Below are the code and all the weights of a small trained network. Each question names an input and a class and asks about switching units off, where a switched-off unit gives its printed mean instead of its output.

import numpy as np


def w(rows, s, z=0):
    codes = np.array(rows[::2]) - 128.0
    scale = np.full(codes.shape[1], s)
    scale[-1] = z or s
    return codes * scale


def norm(h):
    return h / np.sqrt((h * h).mean(-1, keepdims=True) + 1e-5)


def f(y):
    return y / 2 * (1 + np.tanh(0.7978845608 * (y + 0.044715 * y**3)))


def log_softmax(a):
    a = a - a.max(-1, keepdims=True)
    return a - np.log(np.exp(a).sum(-1, keepdims=True))


def net(x, mask):
    res = np.array(x, float).reshape(1, 4) / 4 @ E
    u = 0
    for l in range(2):
        y = f(norm(res) @ A[l][:, :-1].T + A[l][:, -1])
        res = res + np.where(mask[u : u + 10], y, B[l][:, -1]) @ B[l][:, :-1]
        u += 10
    return log_softmax(norm(res)[-1] @ U[:, :-1].T + U[:, -1])


A, B = {}, {}
E = w([
[134,120,133,114,141,115,156,109,125,118,146],'x0',
[118,105,135,49,155,116,2,43,155,157,82],'x1',
[240,97,113,78,95,102,112,177,74,101,100],'x2',
[55,122,105,71,66,114,104,151,85,156,200],'x3',
],0.0078)
A[0] = w([
[246,102,144,114,62,103,141,156,75,120,75,65],'0.n0',
[70,135,136,109,107,128,127,149,100,163,190,59],'0.n1',
[213,89,103,87,90,117,118,147,93,113,111,38],'0.n2',
[156,108,174,182,115,124,131,100,199,60,106,8],'0.n3',
[249,103,133,153,167,155,122,97,202,65,38,55],'0.n4',
[109,133,183,77,76,161,74,142,99,105,209,48],'0.n5',
[230,38,133,84,157,73,76,158,56,123,74,51],'0.n6',
[180,101,141,3,170,145,60,34,134,184,36,81],'0.n7',
[141,195,160,125,104,205,202,153,105,151,144,55],'0.n8',
[189,134,87,74,64,69,145,123,99,111,52,3],'0.n9',
],0.0047,0.0056)
B[0] = w([
[109,177,126,133,171,197,136,151,122,73,204,177],'0.n0',
[188,125,149,120,190,114,144,103,104,178,20,152],'0.n1',
[125,148,133,107,174,180,113,190,183,133,228,144],'0.n2',
[94,130,85,116,165,99,155,158,79,163,146,115],'0.n3',
[110,121,124,150,198,102,170,130,15,254,115,196],'0.n4',
[172,89,92,134,194,89,144,135,89,173,115,142],'0.n5',
[114,170,166,80,158,169,66,155,162,86,186,190],'0.n6',
[103,80,110,178,8,83,141,79,167,69,97,254],'0.n7',
[138,100,120,137,86,138,79,98,138,122,77,137],'0.n8',
[127,138,134,67,145,158,126,167,155,124,157,129],'0.n9',
],0.0069,0.0048)
A[1] = w([
[161,171,131,203,95,129,199,223,106,64,164,88],'1.n0',
[253,151,112,54,135,126,106,218,126,65,94,25],'1.n1',
[186,128,108,195,47,183,228,164,115,117,141,62],'1.n2',
[217,116,188,200,234,108,137,121,137,158,47,57],'1.n3',
[122,166,141,68,146,105,26,70,198,131,107,119],'1.n4',
[75,170,139,96,56,153,139,116,111,154,181,30],'1.n5',
[100,90,58,12,47,75,99,182,44,237,204,2],'1.n6',
[120,123,102,126,140,102,147,111,90,100,163,97],'1.n7',
[39,180,175,164,202,187,141,51,241,178,155,33],'1.n8',
[115,108,78,94,129,110,118,137,65,191,127,57],'1.n9',
],0.0056,0.0033)
B[1] = w([
[79,66,126,84,75,69,22,33,150,117,100,253],'1.n0',
[70,170,179,167,133,231,114,190,180,114,197,189],'1.n1',
[160,78,136,103,89,77,90,60,192,135,48,221],'1.n2',
[43,191,50,89,186,105,182,131,52,211,116,184],'1.n3',
[153,100,132,191,76,88,197,145,150,85,113,230],'1.n4',
[239,158,112,187,161,134,127,114,145,91,85,154],'1.n5',
[143,185,115,186,254,134,228,122,82,201,64,251],'1.n6',
[116,182,142,150,125,140,76,116,142,131,100,132],'1.n7',
[251,147,149,46,134,203,91,251,86,70,224,231],'1.n8',
[154,133,153,197,153,159,161,129,131,124,96,148],'1.n9',
],0.007,0.0048)
U = w([
[114,52,123,131,6,50,103,47,165,98,89,247],'0',
[141,155,161,99,136,205,100,201,133,79,233,77],'1',
[110,166,97,144,219,103,199,99,40,230,77,70],'2',
],0.012,0.0013)

Each question gives the input, the list of numbers given to net, and the class t.
The units are the neurons (one row each of A and B). Each row of codes is followed by its name. A weight is (code - 128) times the scale printed after its matrix; where a second scale follows, it is the last column's (A, B and U).
mask holds one flag per neuron, layer by layer. A switched-off neuron (its flag False) gives its mean, the last column of its row in B, instead of its output. The means were averaged over made-up inputs and are rounded, as every weight is.
A unit's drop is (log p(t) with every unit on - log p(t) with that unit switched off) / (log p(t) with every unit on - log p(t) with every unit switched off).
unit that matters most: the unit with the biggest drop
top k neurons: the k neurons with the biggest drops, biggest first
top k neurons in layer l: the k neurons of layer l with the biggest drops, biggest first
drop of u: that unit's drop, to one decimal
input [5,0,-8,7], class 1: top 2 neurons => [1.n8, 0.n4]
input [-3,4,-1,8], class 2: unit that matters most => 1.n6
input [-1,5,-1,-6], class 2: top 2 neurons => [0.n4, 1.n3]
input [-2,-4,3,5], class 2: top 2 neurons in layer 0 => [0.n7, 0.n5]
input [2,-6,-4,-6], class 0: top 2 neurons => [1.n0, 1.n2]
input [2,-5,-7,-5], class 1: top 2 neurons => [1.n8, 0.n7]
input [-3,6,7,-5], class 1: top 4 neurons => [0.n6, 1.n1, 0.n0, 1.n0]
input [7,-7,-5,7], class 0: top 4 neurons => [0.n4, 1.n0, 1.n2, 1.n3]
input [5,-4,1,5], class 2: top 3 neurons => [1.n6, 0.n7, 0.n0]
input [7,4,-5,4], class 1: top 3 neurons in layer 1 => [1.n8, 1.n0, 1.n2]
input [-5,-1,3,4], class 2: top 2 neurons => [1.n6, 1.n8]
input [-3,-8,8,2], class 0: top 3 neurons => [1.n0, 1.n2, 1.n8]
input [0,-6,-8,-8], class 1: top 2 neurons => [1.n8, 1.n6]
input [6,6,8,-3], class 1: top neuron => [1.n1]
input [0,5,1,8], class 2: drop of 1.n6 => 1.1
input [-6,-3,-6,8], class 2: drop of 1.n6 => 0.2
input [3,1,-7,-6], class 1: drop of 1.n8 => 1.6
input [-5,6,-8,-6], class 1: drop of 1.n8 => 1.7
